Facts:
plino (fosin 473) (koson tribro, zuplo, klipli) (truvekla flobavim, tazam)
pekluk (fosin 434)
tusul (fosin 786) (truvekla mulok)
stiza (fosin 968) (koson sisur, tastom, grakun)
brigres (fosin 968)
skeda (fosin 434) (koson tidos, tagra, plibas, trofla, klobros, luta, vufes)
biploto (fosin 786) (truvekla klenes)
paskom (fosin 786) (koson kosker, lesta, rofu, sutol, momel, tredre, nogrezur)
satubro (fosin 473) (truvekla fozul)
luplo (fosin 968) (koson sisur, flobavim, fleste, zopi, mulok, brigres, plibas, grakun, boklok, sorol) (truvekla sele)
dizem (fosin 786) (koson groner) (truvekla momel)
grolos (fosin 473) (koson nonun, satubro, tropur) (truvekla fozul)
kaplas (fosin 968) (koson fozul, stodran, nifon, grakun)
vudus (fosin 473) (koson zerogron, rone, vigar, zuplo) (truvekla kosker, fozul, mulok, stezo)
sobrebri (fosin 877) (koson vugun, tili, plibi, segrak, dretri, zuplo, nogrezur) (truvekla plino)
tili (fosin 968)
brivol (fosin 473) (truvekla vuser)
dipiplir (fosin 968)
fozul (fosin 877) (truvekla mulok)
klibu (fosin 968) (koson vigar, biman, digo, bister, brobru, groner)
pedralim (fosin 877)
nifon (fosin 968) (truvekla vuser)
stezo (fosin 968) (truvekla plino)
nufon (fosin 968) (truvekla flobavim, fodras)
skimu (fosin 877) (koson zerogron, kadro, koplis, madres, modrastur) (truvekla fliklum)
lesta (fosin 968) (truvekla mulok)
tredre (fosin 210) (truvekla fodras, mavir, mulok, peskun)
tropur (fosin 210)
vuser (fosin 968) (koson demun, zerogron, vugun, zela, repak, digo, daska) (truvekla fodras)
pleziplak (fosin 968) (koson trofla, stasabik, peskun, pustin, butu)
flezur (fosin 968) (koson sisur, grotrol, pavubin, boklok)
luta (fosin 210) (truvekla fliklum)
radro (fosin 968) (truvekla demun, dokle, mulok)
tidos (fosin 968) (truvekla grolos, momel, peskun)
fulono (fosin 786) (truvekla satubro, mavir, tusul)
groner (fosin 968)
plistin (fosin 877) (truvekla satubro, stagruk, mulok, nufon, klenes, dusavuk)
sefin (fosin 968)
fenok (fosin 877) (truvekla grolos)
stagruk (fosin 877) (koson sisur, demun) (truvekla sobrebri)
stodran (fosin 210)
denedru (fosin 877)
gramuk (fosin 968) (truvekla fozul)
viskan (fosin 473) (koson zerogron, guga, grakun, flabul, dretri) (truvekla momel, stiza)
vonam (fosin 968) (koson takosa, fenok, zaskam, fubir)
nogrezur (fosin 210)
dova (fosin 877) (truvekla mulok, plibi)
bomirin (fosin 786) (koson pekluk, fubir, lemu, klobros)
bister (fosin 786) (truvekla mulok, dusavuk, peskun)
fliklum (fosin 877) (koson zela, digo) (truvekla fozul)
guga (fosin 210)
gaplu (fosin 434)
zopi (fosin 968)
maflu (fosin 968)
takosa (fosin 968) (truvekla dizem)
sagobus (fosin 434) (truvekla nifon)
tregril (fosin 968) (koson zege, maflu, fleste, zaskam, plistin, dova)
tifeler (fosin 786) (koson fodras, stezo) (truvekla leza, klipli)
kosu (fosin 968) (koson zaskam, midiza, butu)
digo (fosin 786) (truvekla satubro)
peskun (fosin 968)
kadro (fosin 877) (truvekla klenes)
sisur (fosin 968)
demun (fosin 968)
repak (fosin 473) (truvekla feplak)
rone (fosin 786)
nafak (fosin 473) (koson kosker, tidos, fubir, trofla, klipli)
pavubin (fosin 877)
drezam (fosin 968) (truvekla bero, staner)
kloklok (fosin 434)
feplak (fosin 473) (truvekla fliklum, kotil, klenes, droplo)
segrak (fosin 210) (truvekla fodras)
klobros (fosin 968) (truvekla mulok, zuplo)
boklok (fosin 877)
tevam (fosin 786) (truvekla dusavuk)
stasabik (fosin 786)
refes (fosin 210) (koson segrak, vodrar) (truvekla plistin, radro)
koplis (fosin 786)
mulok (fosin 968)
brobru (fosin 434)
sutol (fosin 786)
dokle (fosin 968) (truvekla sobrebri, vodrar)
zaskam (fosin 434)
rofu (fosin 473) (truvekla gramuk, stagruk)
dadrum (fosin 968) (koson gramuk, modrastur) (truvekla tusul)
momel (fosin 434) (truvekla fodras)
daska (fosin 968)
staner (fosin 968) (truvekla mulok)
flolor (fosin 473)
pustin (fosin 786) (truvekla dadrum, staner)
dusavuk (fosin 968) (truvekla fozul)
flobavim (fosin 877) (truvekla fodras, fozul, klenes)
midiza (fosin 434) (truvekla fodras, feplak, dusavuk, flabul)
grutrel (fosin 968)
klenes (fosin 968) (truvekla mulok)
kotil (fosin 434) (truvekla fozul)
geko (fosin 434)
zarak (fosin 877) (koson drezam, plibi, kotil) (truvekla fodras)
butu (fosin 968)
modrastur (fosin 473)
vugun (fosin 968)
biman (fosin 434)
plabupi (fosin 473) (koson leza, satubro, vigar, trastul, midiza, vodrar, nogrezur, staner)
fodras (fosin 877) (truvekla mulok)
zege (fosin 473)
nasak (fosin 968) (truvekla klobros)
plibas (fosin 473)
plimem (fosin 968) (truvekla fliklum)
trofla (fosin 786) (truvekla klenes)
vodrar (fosin 968) (truvekla skimu, satubro, plistin)
bero (fosin 968) (koson flolor, fozul) (truvekla mulok)
suluk (fosin 968) (truvekla fodras, luta, droplo)
madres (fosin 434) (truvekla dokle, momel, stiza)
lemu (fosin 786)
fleste (fosin 968)
sorol (fosin 210) (truvekla droplo)
bugemi (fosin 434)
briril (fosin 968) (koson kadro, digo, kloflelam, flabul)
trastul (fosin 210)
dretri (fosin 968)
drobrer (fosin 968) (truvekla vuser)
flabul (fosin 968)
leza (fosin 786) (truvekla vuser, mulok, kotil)
brezu (fosin 968)
droplo (fosin 786) (koson zopi, geko)
zuplo (fosin 473) (truvekla fodras, fliklum, klenes)
vufes (fosin 473)
kosker (fosin 877)
bogrur (fosin 968) (koson tastom, sagobus, stasabik) (truvekla leza, bero)
vigar (fosin 968)
grakun (fosin 434)
klipli (fosin 968) (truvekla fodras, tazam, sobrebri)
tagra (fosin 877) (truvekla gramuk, satubro, tusul, luta)
zerogron (fosin 968)
zela (fosin 968)
kloflelam (fosin 968)
lupal (fosin 786) (truvekla fodras, tusul)
skozudrak (fosin 786)
tribro (fosin 786) (truvekla digo)
tastom (fosin 786)
grotrol (fosin 968)
mavir (fosin 434) (koson fenok, stodran, plibas, flabul, dretri, nasak)
tazam (fosin 968) (truvekla fodras, mulok)
fubir (fosin 877)
nonun (fosin 968) (truvekla tusul, mulok)
sele (fosin 786) (koson pekluk, rone, plibi, nifon, midiza, denedru, pustin, bugemi) (truvekla fodras, mulok)
plibi (fosin 968) (truvekla flobavim, fodras, nasak)
diplan (fosin 968) (koson takosa, fenok, brobru, radro)
sakul (fosin 968)
troklos (fosin 786) (koson pekluk, maflu, sutol, sakul, stodran, tevam, sorol, nogrezur) (truvekla demun, tusul, mulok)

Known rows:
stagruk: [-11 -15  -1  -1 -25 -10  11   4  -2  -7   2  -6  -6  -8   4   7   4   2
   6  10  10  -9  -4   3   0  -6 -15]
plistin: [ 12 -23   0   2   0   1   7   2  -3   2   4  -5 -11  -2   4   6   5   7
  11  11  15 -11  -2  -9 -10  -3  20]
nufon: [ 13  16   4  -5 -23  14  23  -4   5   0  -2  -7  -3  -5  15  -8  12  -2
   0  13   8 -11   3  -7   2  -2   1]
diplan: [-17   7 -12  -6  -2  -8  -5   2   1 -12 -11 -13   0  -4  13 -14   4  -2
   1   5   1   5  -2   3  -4  -5 -15]
bugemi: [  6   7   1  -4   8   5  -2   2  -2   0 -17  -6   2  -8  -8   1   1  -3
   7   7   1  10   1  -3  -2  -4   8]
vugun: [ -8   5  -7  -3  15 -10   4   7   0  27  -6 -11  -1  -4   8 -15   3  -8
   3  14  15   6   4   5  -5  -3  -7]
grakun: [  7   4  -3   2  14  -6   5   2  -5   4 -11  -1   6  -7  -8   7   3  -6
  10  10   0   9   2   5   0  -2   1]
kaplas: [-24   4  -4   1 -10 -10  -3   2  -3  -2 -12  -9  -9  -7  12 -11   1  -1
   0   9   5   5   1   3  -7  -4  15]
sorol: [ 16  -2   9  -1  -5   5  15   1  -6   2  -6  -2   2  -8   6   5  -2 -11
  18   6 -11   1   4  -7  -5  -5   1]
droplo: [-15   4   4   1 -13  -7  10   4  -7 -16  -3  -2   3 -15  -6  -5  -4  -5
   9  -2  -3   8   1   5   0  -5  -1]
bero: [  6  -8  -8   0 -16  -7 -15   5   1   3   9  -3   3   0  47 -27   6   5
  11   1   4  -9  -3  -4 -29  -1  19]
skimu: [ -7 -24  -1  -3 -25   3   3   2   3   1   2 -13 -13   2  15  -2  12  -2
   3   7  13  -5  -4   0   6  -8 -37]
skozudrak: [ -1   6   5  -4  10   9   6   4  -1 -13  -1   0   3  -8 -12  -3   0  -8
   6  -7   5   8   1  -3  -4  -6   5]
grutrel: [-11  10  -4  -6  14  -3   3   3   0 -13  -3  -6  -2  -2   4  -6   4  -7
  -2   9   8   2   1  -1  -7  -2   2]
tusul: [ 14  -5   5   0 -10  16 -10   8  -1   5  17   2   9  -2  27 -25   6   0
  19 -14   7  -3  -2 -12 -22  -3  25]
sakul: [  0   6  -9  -3  16  -7   3   0  -2  -3 -15  -7  -2  -5   3  -3   2  -3
   3  12   4   2   1   0  -6  -1   5]
groner: [  4   0  -9  -6  20   3   1   2   5   4 -13  -7   4  -5   3  -2   6  -8
   0  16   5   6  -1   3  -2  -2 -13]
trofla: [ 19 -10  15  -4  -8  18   7   2  -5   4  -4  -1   1  -8 -11  11   1  -2
  17   8  -1   3   1 -12  -2  -4  11]

Rows:
No name comes twice in this set of rows, the named rows included.
[ 12 -34  -3   5   3  -8  -9   8  -1  20  19  -5  -8   3  17  -4   5   4
  17   9  16 -11  -3 -11 -19  -3   3] : fozul
[  7   3 -15   2  15 -23 -10   6  -2  11   2   0   4  -4  30 -23   1   4
  10   6   7  -2   1   5 -19   0  27] : mulok
[ 25 -10   4  -4  -8  25  -6   4   2  14   1  -5   2  -4  16  -7   3   2
  17  -4   5   2   0 -15 -10  -4  19] : leza
[ 14  12   4  -4 -17  13  13   0   6   9   8  -4   4  -7  34 -26   9   4
   6   5   9 -12   0 -10 -19   0  25] : tazam
[-17   2  -1   4 -30 -11   3  -1  -3   0  -7  -8 -10   0  25 -16   6  -1
   4   8   0  -6   0   0  -4  -5   3] : luplo
[ 12  -5  -5   0  -2   8  -9   5   3   1  13  -2   4   3  37 -23  11   0
  11   2   7 -10  -4  -9 -28  -1  20] : klenes
[ 27  -2   8  -8 -18  16   4   3   2  19   0  -8   9 -15   5  17  10   1
   7  18   4  -7   5 -12  15  -7   3] : zuplo
[ 13 -12   4  -2 -23  -9  26   0   0   0   4  -7  -4  -5  -1  14   8   4
  12  20  10 -13   0   0   4  -3 -15] : flobavim
[ 37  14  15 -11 -25  29  25  -1   3  25  -3  -9   6 -14  19  -6   3  -6
  15   5  -4  -1   6 -10   1  -5   0] : segrak
[-15   0   1  -8  -9  -3 -19   8  -2   7  -9 -14   2 -13   7  -5   4   1
  -3  -1   6   7   5  -6  10 -10   4] : plabupi
[  8   8   6 -11 -44  13  22   0   6   0   3 -16  -5 -14   9  -5   5   7
   3  13  14 -12   0  -1  -3  -6 -16] : zarak
[ 27   0   6  -8  -9  28   6  -1   0  12  -2  -3   3 -13  23  -8   1  -2
  18  -2  -5  -3   3 -18 -13  -3  30] : tredre
[  5  -4   6  -5 -24  23   5   3   2   3  -1  -8   1  -5  11   1   8  -6
  13  -3   0   4   1  -7   7  -7 -15] : dizem
[-18 -27  12  -5 -15   3 -19  10  -5 -13   6  -7   1  -4  -1  26  11  -7
   7  12  -4  -4  -3 -14  -1  -9 -13] : grolos

The same objects again, as new rows of numbers:
Known rows:
denedru: [ -8   1  -2 -10 -15  -4 -16 -12 -12  -1 -14  -9   2   3  -2   0  27  -1
  -4  13 -27 -21  -4 -14  -4  -8  13   3 -11 -11  -4  -5   1  11  -9   5
  -8  36 -14 -15   5  -1   8   3  -7   3  -6  15]
biman: [  3  16  19  42 -13  -6  18 -10 -12  -1   0  -9   3   8 -11 -13   1  -1
 -19   0  28 -12  -2 -11  15  -6  15   5   3  12  -4  -4   2   8  -8  -5
  10 -10 -14 -16  -4  30 -12  -2  -6   4  17  17]
plibi: [-17  -9  -1 -15  -3  -6 -21 -10 -13   4  30  -7   1   5  10  -7   1  -7
  19   0  26 -10  19  -5   4  -3 -13 -13  16 -20   5   5   0  15  -8  -5
  -5 -13  -7  38  -2 -18 -12  -4  -3  10 -14   5]
mavir: [  2  39  32  40  -1  -6  20 -13 -12  -1  -2   0   4  13  -7 -14   2   3
 -19  -2  22 -20  -5 -15  37 -18  18  27   4   2  -4  -5   2  10   8  -5
  25   3 -14  17  -7  28  -8  -4  -6   4  14   5]
fodras: [-16  -6   3 -11 -14   8 -28 -11 -11  -1  20  -9  54   6  15   6  13  -3
  42  -3 -28  -2   4   6   4 -16 -12 -13  25 -12  37  -3   0  18  21   0
 -10  39 -16   0   4  -9  23  -5  -6  20 -14  11]
tevam: [-17  -9   4  -9 -15  -5 -19 -10 -12  -2 -14  -6   5   3  13  25  20   5
 -14   2 -26 -10   2  -5  -4   1  18  -9 -13 -11  -5  12   0   8   1  -5
  -7  23  -8 -12   0 -17  16  -5  -6   3 -12   7]
vugun: [  7  11  -1 -15  10  -4 -20  14 -12  -1   0   0   3   4 -11 -14   3  -8
 -13  -2  -9 -19  -3 -13  17   8  -6  -6   9 -14  -5   1   1  20 -10  -2
  -7 -10 -13   8  -3  13 -12   7  -8   3 -14  12]
fubir: [-12   6  -2 -11 -15  -3  -9 -13 -13  -2 -16  -9   2   4   2  -3  12   5
  -2  13 -27 -17  -1 -13   4 -13   2   5 -11  -3  -4  -3   2  12  -4  15
  -9  31 -11 -14   4 -10  15  -3  -8   1  -7   8]
sakul: [  6  12  -2 -15  13  -4 -18  10 -14  -3  -3   2   4   4  -6 -13   3  -6
 -13  -2 -13 -21  -3  -9  19   7  -6  -9   7 -12  -5   1  -1  20  -9   0
  -9 -11 -14   6  -5  13 -14   6  -6   1 -13   9]
bogrur: [-14  -4  16 -15   9  -4 -13   5  -6   0 -11  -4   1   2  -1 -13   6   2
 -19   3   9  -2  -3   2   5  -7 -11 -15 -12 -14  -5  -1   1  18   6  -6
   6 -11  12  18  -7 -19 -12   1  -8   3 -14   6]
plabupi: [  8   1  -2   2   2  -6  -2  -6 -12  -2 -14  12   4   1 -12 -14   7  -7
 -19   8 -21 -21  -3  -4  -2   0   7   4 -16 -17  -7  -4   1  30   4  -5
  -8  -9 -15  -9  -7 -19  -8   3  -7   2 -15  13]
tili: [  8  11  -2 -15  13  -4 -20  11 -16  -1  -1   2   3   2  -8 -13   3  -8
 -13  -1 -16 -22  -5 -13  16   8  -6  -8   7 -15  -5   4   2  19 -10  -2
 -10 -13 -13   6  -4  15 -13   7  -8   2 -15  10]
flezur: [ 19  10   1 -16  13  -2 -12  -3 -15  -3  -9  -1   1   2  -6 -14   5  -5
 -18  11  14 -14  -3  -9   5  -8   0  -1  -7 -17  -5   0  18  33   2  -4
   0 -11 -10  24  -8  -5 -13  25  -7   3   1   5]
nufon: [-18  -7   0 -15  -9  -4 -18 -13 -14   7  38  -9   4   3  13  -8   3  -5
  25   3  31   0  21 -13  11  -7 -11 -14  27 -19   8   3   0  15  -7  -5
  -2  -8  -8  41   1 -14 -11  -3   5   6 -14   6]
pekluk: [  6  18  19  44 -10  -5  20 -11 -12   0  -4  -7   5   7  -9 -13   2   2
 -20  -1  23 -18   3 -11  12  -7  11   2  -5   9  -7  -4   3   7  -6  -6
   4 -10 -11 -16  -7  24 -11  -1  -8   5  17  16]
tazam: [-17  -9  12 -15  -7  -2 -29 -13 -12  -2  33  -9  21   4   3 -11   1  -6
  19  -1   3  -5   5  -5  26 -18 -12 -15  31 -15  28   0   2  21  11  -4
  -6 -10   5  24  -5  -5 -14  -4  -7  16 -13   8]
tropur: [-12  -9  -1  12  -8  -4  -8  -9 -11  -2 -15  -8   0   2  -9  -8  13  -3
 -19  11 -28 -17  -3 -12   7 -10  40  13 -17  -4  -4  -5   1   8   1   5
  -8  39 -10 -14  14   1  26  -2  -7   1  -9   9]
dusavuk: [-15  -8  32 -16 -15  -5 -28   7 -13  -2 -14  25   6   5  55  32   4  -5
 -18  -2   9   5  -3 -12  -4  31 -12  35  -2 -17  -6  50   8   8  -5  -6
  29 -11 -14  -5   0 -20 -12  -4  -7   1 -13  10]

Rows:
No name comes twice in this set of rows, the named rows included.
[-17  -9  -2 -15 -15  -5 -15 -10 -14  24  53 -10  18   5 -12 -15   3  -6
  31  29  58   6  -4  -2  21 -18 -12 -16  36 -18  23  -6   1  19   5  -3
  23  -9   9  71   0 -18 -12  -4  13  11 -12   6] : vuser
[-16  -7   4  13 -17   1 -27 -11 -13   0   6   2  36   5   0   2  19  12
  14  -1 -26 -18   5  49  -3 -18   0 -14 -12 -16  10  -5   1  22  41  -5
  -6  26 -15  15  -7 -19  27  -6  -9  20 -15   9] : sele
[ 24  14   6 -14  22   3 -11  -8 -15   0 -10  -1   1   3  -1 -14   3  -3
 -18  12  18 -21  -4  -9   7 -13   9   0  -8 -20  -6  -2  23  24   0  -4
   0  -9  -1  37  -8  -5 -12  24  -6   5   8   5] : stiza
[-16  -5  59  45 -14  -6 -14 -11 -11  -2 -14  12   3   9  48  33   5  -6
 -18  -1  45  14  -2 -13  -5  19  -3  43  -9   2  -2  39   0  10   0  -5
  50  -9 -14 -17  -3 -14 -13  -3   0   2 -11  18] : kotil

The same objects again, as new rows of numbers:
Known rows:
grotrol: [ 16  -4   9  -3   1  -5  17 -27  -6 -35   9 -16 -21   7 -31   0  -2 -10
   7  -8  24 -20  19 -13  10  12  -9  -5   3  -8 -26  12   6]
drobrer: [ 15  -7   6  -7 -18 -12  19 -37 -11 -27  29 -18 -25  11 -12  14  -2 -17
  10 -15  17 -20  13  -6  12  13  -9   9   9 -13 -12  11  16]
tili: [ 14  -1   9 -10  -8   6  16 -25  -8 -34   5 -11 -30   5 -30   3   0 -15
   3  -7  21 -21  15 -17   4  16 -12  -5   5  -9 -18  12   2]
sobrebri: [ -2   2  -2 -27 -26  -8  20 -37 -11 -16  26 -33 -34  24  -4   6   8  -5
  11 -18   8 -13  13   4  11  25 -14  14   1 -32   9   9   7]
dokle: [ 12  -3   3  -9 -22 -14  15 -36  -8 -21  32 -22 -25  12  -8  10  -6 -21
  15 -17  19 -20  13   1  10  13 -10  15   9 -23 -15   8  13]
nogrezur: [  9  -1  19 -18  -2  -8  26  -3  -8 -31  -4 -19 -29  11 -28   1  -6 -14
  -3  -6  21 -17  24  -8 -11   7 -12 -20  20 -10 -15  12   4]
plibi: [ 18 -23  12   3  -9  -8  34 -42  -6 -42  30 -10 -39  17 -13  21   8 -16
  -8 -18   1 -23  13 -30   8   7  -1   0   9  14  19   8  29]
fozul: [-19   5  11 -35  21  33  33 -13 -33 -37  31 -49 -25  19 -38  16  -9 -20
 -10   2   4 -34 -25 -17  -7   8  -5 -13  40  -8 -16  -3  34]
plistin: [-17  -2   2 -24 -10  -5  27 -25 -17 -13  26 -41 -19  23 -17   4  -6 -20
  13 -23   7 -22   2  14  -4  17 -10  11  17 -23  -9  -1  21]
dadrum: [ 13   3   3 -15 -21  -6  19 -33 -13 -23  32 -17 -19   8 -10  14  -4 -18
  17 -16  19 -16   3  -6  15  23  -8  12   7 -18 -16   9  15]
viskan: [ 19  -4   4 -13 -17   0  17 -33  -7 -20  37 -26 -24   6  -1  15  -1 -11
  24  -7  13 -21   7 -14  14  28 -16   8  -4 -11  11   8   6]
sisur: [ 14  -7   9  -2   5  -3  19 -25  -2 -35   8 -16 -23   7 -34  -4  -6 -12
   8 -11  25 -23  22 -12   4   9  -8  -3   1 -10 -27  13   4]
midiza: [  3 -11  18  -8  -3 -21  36 -13  -8 -26  19 -26 -31  32 -17  19   4  -5
 -14  -9   0 -22  16  -6  -4   2  -3  -7  22  -6  12   9  23]
feplak: [ 11  -6  -2  -4 -25 -13   9 -35  -9 -12  44 -35 -25  14   7  23 -13 -22
  22  -6  17 -31  11   8   6  15 -17  17  12 -21   2   1  10]
staner: [ -2   6  13 -28  -6  16  41 -23 -27 -30  21 -17   4   1 -31   9  -9 -44
  12 -21   9 -19 -21  -8  -7  41   1  -5  22   0 -27  -1  26]
sefin: [ 20  -3   9  -5  -7  -3  15 -30 -11 -35   6 -11 -21   4 -29   5   0 -10
   5  -8  21 -18  14 -15  11  14 -13  -4   6 -10 -26  14   6]
mavir: [ 10   9  20 -26   1  -8  25   2  -4 -23   2 -21 -25  17 -28   0  10   9
   5  -5  10  -9  10 -10   8  20 -12  -9   3 -20 -12  24   3]
fenok: [-11  -2   4 -14  -8  -4  16 -25 -10 -18  14 -31 -37  24 -24   4  -1  -5
   1 -11  11 -28   8  -1  -2   2 -15   5  11 -15  -2   6  16]

Rows:
No name comes twice in this set of rows, the named rows included.
[  0   1  13 -24 -11   9  28 -17 -14 -22  22 -13  -6   4 -26   5  -8 -34
  17 -24   9 -24 -21  -9  -1  26  -8   6  15   2 -27   6  29] : klobros
[ 16  -3   8   3  -2  -2  13 -25 -11 -25   5 -15 -15   1 -22  11 -10  -8
  17  -2  23 -28  11 -12   1  16 -15  -6   4   4 -12   3   0] : modrastur
[  4  -5   8 -20 -21 -23  13  -7  -3 -13  33 -33 -37  19   1  14 -11 -16
   9 -11  16 -24  12   6   2  -9 -18   5  24 -25 -10  13  16] : luta
[ 15 -10   5  -1 -15 -12  19 -35 -12 -20  31 -26 -18   7  -2  21  -7 -17
  19  -9  13 -26   9  -3   6  19 -14   7   8  -3   2   2  14] : brivol
[ -5   4  -4 -25  -4  17   5 -31 -21 -31  51 -59 -63  28 -10  30  -4   0
 -14  19  15 -35   6 -17  14 -15 -16   2  31 -39   1   5  15] : fliklum
[  9  -4   6  -8 -18  -6  14 -28  -4 -21  24 -15 -28  11 -15  11  -6 -20
   9 -14  16 -27   7  -8   6   8 -13  10   9 -11 -16  11  16] : takosa
[ -1   0   9 -13  -2  -2  19 -27 -13 -27  -9 -23 -28  20 -33  -5   6  -2
  -2 -10  12 -21  18  -4  -3  13 -17  -6   6 -11 -10   9   6] : denedru
[  2   4  10 -19 -13   4  26 -23 -18 -23  25 -13  -7   4 -22   8 -10 -31
  18 -22  15 -23 -14  -8   1  26  -6   6  15  -6 -27   6  23] : radro
[  7  -4  17 -18   3 -10  25   0  -3 -27   0 -20 -30  10 -30  -4  -6 -10
   4  -9  20 -18  21  -8  -6   3 -13 -16  14  -8 -16  17   3] : stodran
[ 14 -23  23   2   1 -32  48 -24  -6 -34  23 -17 -31  36 -14  25  16   1
 -20 -17 -13 -17  20 -19   5   0   3  -7  16  16  32  12  39] : momel
[ 27   1   9 -12 -10   6  16 -33 -15 -33   9 -20 -17   0 -15  13   7 -15
  11   4  15 -17  11 -14  10  35 -22  -8   2  -4  -1   8  -3] : plabupi
[ -1 -12  19  -9  15  -9  60 -37 -39 -37  15 -13   5  21 -32  16  13 -11
  -5 -32 -13 -17 -14 -21   4  24  10 -10  24  34  11  -4  57] : fodras
[  2   3  16 -27  -5  15  38 -20 -24 -31  23 -15   1   1 -30   7  -6 -41
  12 -21   9 -21 -21 -11  -4  38  -2  -2  21   2 -26   2  28] : lesta
[ 11  -5   2  -5 -20 -13  15 -35 -10 -24  27 -21 -25  12 -12  15  -7 -21
   8 -13  20 -25  14   1  10   7  -9  10  14 -17 -20   7  14] : stezo
[  4   3  12 -19  -8   6  34 -27 -25 -29  22 -19   2   3 -26  12  -9 -38
  13 -21  12 -20 -12  -2  -2  32  -2  -1  25  -3 -28  -1  23] : nonun

